Below are the code and all the weights of a small trained network. Each question names an input and a class and asks about switching units off, where a switched-off unit gives its printed mean instead of its output.

import numpy as np


def w(rows, s, z=0):
    codes = np.array(rows[::2]) - 128.0
    scale = np.full(codes.shape[1], s)
    scale[-1] = z or s
    return codes * scale


def norm(h):
    return h / np.sqrt((h * h).mean(-1, keepdims=True) + 1e-5)


def f(y):
    return y / 2 * (1 + np.tanh(0.7978845608 * (y + 0.044715 * y**3)))


def log_softmax(a):
    a = a - a.max(-1, keepdims=True)
    return a - np.log(np.exp(a).sum(-1, keepdims=True))


def net(x, mask):
    res = np.array(x, float).reshape(1, 2) / 4 @ E
    u = 0
    for l in range(3):
        y = f(norm(res) @ A[l][:, :-1].T + A[l][:, -1])
        res = res + np.where(mask[u : u + 7], y, B[l][:, -1]) @ B[l][:, :-1]
        u += 7
    return log_softmax(norm(res)[-1] @ U[:, :-1].T + U[:, -1])


A, B = {}, {}
E = w([
[97,194,189,202,252,145,188,2],'x0',
[179,87,220,188,140,42,3,73],'x1',
],0.0078)
A[0] = w([
[47,118,160,88,120,235,82,100,51],'0.n0',
[87,198,138,207,135,193,119,69,191],'0.n1',
[198,144,83,127,53,181,131,201,149],'0.n2',
[162,149,130,151,90,148,142,112,1],'0.n3',
[176,221,38,76,200,152,111,178,118],'0.n4',
[117,119,118,218,2,134,122,150,128],'0.n5',
[206,98,240,125,96,146,64,119,89],'0.n6',
],0.0061,0.0057)
B[0] = w([
[173,87,162,135,131,27,254,114,106],'0.n0',
[110,218,36,139,54,153,72,191,254],'0.n1',
[62,235,131,147,111,139,90,101,248],'0.n2',
[208,81,189,74,202,13,129,245,94],'0.n3',
[70,95,155,198,151,21,185,155,170],'0.n4',
[23,160,49,159,103,193,107,181,170],'0.n5',
[157,71,68,125,128,113,220,47,194],'0.n6',
],0.0057,0.005)
A[1] = w([
[129,73,132,69,170,179,176,2,2],'1.n0',
[56,171,94,66,177,157,149,186,71],'1.n1',
[206,72,224,132,153,113,41,109,3],'1.n2',
[129,83,112,61,127,107,91,225,92],'1.n3',
[175,77,140,25,168,210,107,97,68],'1.n4',
[91,180,171,153,176,154,165,107,59],'1.n5',
[77,168,83,194,93,102,140,100,135],'1.n6',
],0.011,0.0043)
B[1] = w([
[195,119,96,125,115,205,77,99,133],'1.n0',
[129,81,161,126,136,65,147,112,248],'1.n1',
[98,145,90,101,168,31,227,134,188],'1.n2',
[103,249,142,177,96,161,89,114,192],'1.n3',
[161,89,87,115,101,165,75,55,116],'1.n4',
[86,184,148,130,38,121,94,175,194],'1.n5',
[187,86,127,118,130,166,88,107,254],'1.n6',
],0.012,0.0088)
A[2] = w([
[159,160,134,120,155,179,64,122,50],'2.n0',
[107,99,114,67,143,159,254,179,67],'2.n1',
[187,23,110,133,147,154,73,109,7],'2.n2',
[142,123,108,172,175,172,136,94,158],'2.n3',
[154,104,80,205,119,98,123,100,252],'2.n4',
[105,88,87,119,151,67,213,142,111],'2.n5',
[106,211,193,161,135,159,92,106,116],'2.n6',
],0.015,0.0042)
B[2] = w([
[147,125,194,151,149,75,216,45,172],'2.n0',
[168,86,212,221,247,16,187,15,181],'2.n1',
[231,61,136,82,98,230,57,115,158],'2.n2',
[96,99,149,104,48,111,113,180,136],'2.n3',
[152,86,161,136,152,173,158,114,194],'2.n4',
[121,169,220,150,205,51,242,92,215],'2.n5',
[74,160,19,118,73,157,69,235,245],'2.n6',
],0.011,0.012)
U = w([
[38,213,50,222,30,159,51,205,251],'0',
[162,99,214,241,201,38,222,39,243],'1',
[244,9,208,126,70,224,74,98,200],'2',
[74,91,109,25,235,162,134,188,2],'3',
[56,64,88,53,209,186,191,176,2],'4',
[74,95,125,28,216,173,155,207,2],'5',
[44,62,103,34,212,167,160,180,2],'6',
],0.014,0.0094)

Each question gives the input, the list of numbers given to net, and the class t.
The units are the neurons (one row each of A and B). Each row of codes is followed by its name. A weight is (code - 128) times the scale printed after its matrix; where a second scale follows, it is the last column's (A, B and U).
mask holds one flag per neuron, layer by layer. A switched-off neuron (its flag False) gives its mean, the last column of its row in B, instead of its output. The means were averaged over made-up inputs and are rounded, as every weight is.
A unit's drop is (log p(t) with every unit on - log p(t) with that unit switched off) / (log p(t) with every unit on - log p(t) with every unit switched off).
unit that matters most: the unit with the biggest drop
top k neurons: the k neurons with the biggest drops, biggest first
drop of u: that unit's drop, to one decimal
input [-3,1], class 2: unit that matters most => 0.n2
input [-4,4], class 0: top 3 neurons => 0.n5, 1.n3, 1.n1
input [-2,3], class 2: top 2 neurons => 0.n6, 0.n5
input [4,3], class 0: top 2 neurons => 2.n6, 1.n5
input [3,0], class 2: top 4 neurons => 1.n6, 0.n1, 1.n3, 0.n2
input [-3,3], class 2: top 3 neurons => 0.n6, 0.n5, 1.n5
input [4,4], class 0: top 2 neurons => 1.n1, 0.n1
input [3,2], class 2: top 2 neurons => 0.n1, 1.n6
input [2,-3], class 2: top 2 neurons => 1.n6, 1.n2
input [6,-5], class 0: top 2 neurons => 1.n5, 1.n2
input [-1,-1], class 2: drop of 1.n3 => 0.6
input [0,-1], class 2: drop of 1.n6 => 0.6
input [1,-2], class 2: drop of 1.n6 => 0.8
input [-1,1], class 2: drop of 1.n3 => 0.0
input [-4,3], class 0: unit that matters most => 1.n3
